Here is a tiny trained network, its code and every weight. The questions are about switching its units off for an input and a class, where a switched-off unit gives its printed mean instead of its output.

import numpy as np


def w(rows, s, z=0):
    codes = np.array(rows[::2]) - 128.0
    scale = np.full(codes.shape[1], s)
    scale[-1] = z or s
    return codes * scale


def f(y):
    return np.maximum(y, 0)


def log_softmax(a):
    a = a - a.max(-1, keepdims=True)
    return a - np.log(np.exp(a).sum(-1, keepdims=True))


def net(x, mask):
    res = np.array(x, float).reshape(1, 4) / 4 @ E
    y = f(res @ A[0][:, :-1].T + A[0][:, -1])
    res = res + np.where(mask, y, B[0][:, -1]) @ B[0][:, :-1]
    return log_softmax(res[-1] @ U[:, :-1].T + U[:, -1])


A, B = {}, {}
E = w([
[142,131,210,176,109,96,211,37],'x0',
[122,115,187,85,1,142,122,175],'x1',
[241,240,157,187,124,85,50,131],'x2',
[172,75,149,110,135,73,119,148],'x3',
],0.017)
A[0] = w([
[89,64,142,118,129,134,173,97,110],'n0',
[140,136,164,153,113,94,137,103,106],'n1',
[95,136,103,156,157,149,136,90,193],'n2',
[104,147,178,123,36,151,81,186,166],'n3',
[113,93,141,113,123,128,150,163,138],'n4',
[155,160,44,155,195,113,21,170,214],'n5',
[55,68,82,83,153,157,87,184,211],'n6',
[179,172,179,178,108,124,109,89,71],'n7',
[128,139,175,78,1,146,147,164,131],'n8',
[99,106,59,52,154,146,164,205,228],'n9',
[113,105,102,143,212,92,157,62,254],'n10',
[144,130,109,112,121,176,116,225,169],'n11',
[158,137,84,161,233,113,115,115,199],'n12',
[111,160,140,114,89,143,94,223,125],'n13',
[108,122,148,136,138,132,236,149,140],'n14',
[64,80,183,76,62,124,184,72,173],'n15',
[52,63,105,106,160,151,129,184,211],'n16',
],0.013,0.0076)
B[0] = w([
[102,109,120,43,98,160,80,115,208],'n0',
[128,175,191,164,123,139,131,105,171],'n1',
[125,76,124,122,135,122,130,65,187],'n2',
[184,93,153,124,89,125,98,205,224],'n3',
[97,174,94,134,105,146,141,117,169],'n4',
[125,219,50,40,69,173,86,65,253],'n5',
[127,206,143,173,146,105,135,109,245],'n6',
[155,205,131,206,185,99,125,164,206],'n7',
[118,182,163,127,4,179,118,191,236],'n8',
[117,203,152,204,150,133,157,101,238],'n9',
[61,58,94,131,224,118,171,11,238],'n10',
[185,136,119,158,144,160,76,168,197],'n11',
[80,201,107,94,172,147,154,76,229],'n12',
[166,80,118,138,135,152,69,189,198],'n13',
[79,98,170,90,127,167,124,108,195],'n14',
[70,156,167,73,61,157,180,112,248],'n15',
[113,149,158,212,128,100,207,123,239],'n16',
],0.011,0.025)
U = w([
[135,154,119,209,191,108,168,111,191],'0',
[118,164,126,13,98,166,122,130,251],'1',
[143,156,192,210,120,134,162,188,32],'2',
[168,100,109,109,143,145,33,214,97],'3',
[108,2,141,100,165,137,196,104,102],'4',
],0.016,0.0026)

Each question gives the input, the list of numbers given to net, and the class t.
The units are the neurons (one row each of A and B). Each row of codes is followed by its name. A weight is (code - 128) times the scale printed after its matrix; where a second scale follows, it is the last column's (A, B and U).
mask holds one flag per neuron, in row order. A switched-off neuron (its flag False) gives its mean, the last column of its row in B, instead of its output. The means were averaged over made-up inputs and are rounded, as every weight is.
A unit's drop is (log p(t) with every unit on - log p(t) with that unit switched off) / (log p(t) with every unit on - log p(t) with every unit switched off).
The circuit of an input: a set's keep is (log p(t) with only the set's units on - log p(t) with every unit switched off) / (log p(t) with every unit on - log p(t) with every unit switched off). Starting from the 12 units with the biggest drops (on a tie, the unit counted first), units are removed one at a time, each time the one whose removal leaves the highest keep (on an exact tie, the one counted first), for as long as the keep stays at least 0.8.
circuit, biggest first: the units of the circuit, biggest drop first
unit that matters most: the unit with the biggest drop
k most important neurons: the k neurons with the biggest drops, biggest first
drop of u: that unit's drop, to one decimal
input [-1,8,-1,-4], class 2: circuit, biggest first	n5
input [0,7,2,1], class 3: 2 most important neurons	n16; n9
input [1,2,6,-1], class 2: 4 most important neurons	n7; n0; n1; n11
input [-4,8,1,-7], class 3: 2 most important neurons	n13; n3
input [2,0,7,1], class 0: 3 most important neurons	n7; n8; n15
input [0,-2,-8,8], class 0: 2 most important neurons	n9; n6
input [0,-3,-4,1], class 0: 3 most important neurons	n9; n6; n16
input [0,5,5,-4], class 3: 2 most important neurons	n16; n9
input [-7,-8,0,-6], class 0: 2 most important neurons	n9; n15
input [4,0,5,5], class 0: 3 most important neurons	n8; n3; n15
input [0,-8,3,-1], class 1: 2 most important neurons	n5; n16
input [6,-5,0,-5], class 4: drop of n6	0.1
input [2,5,2,5], class 2: drop of n5	0.7
input [-7,-3,-8,2], class 0: drop of n8	0.0
input [-8,2,6,-6], class 3: unit that matters most	n13
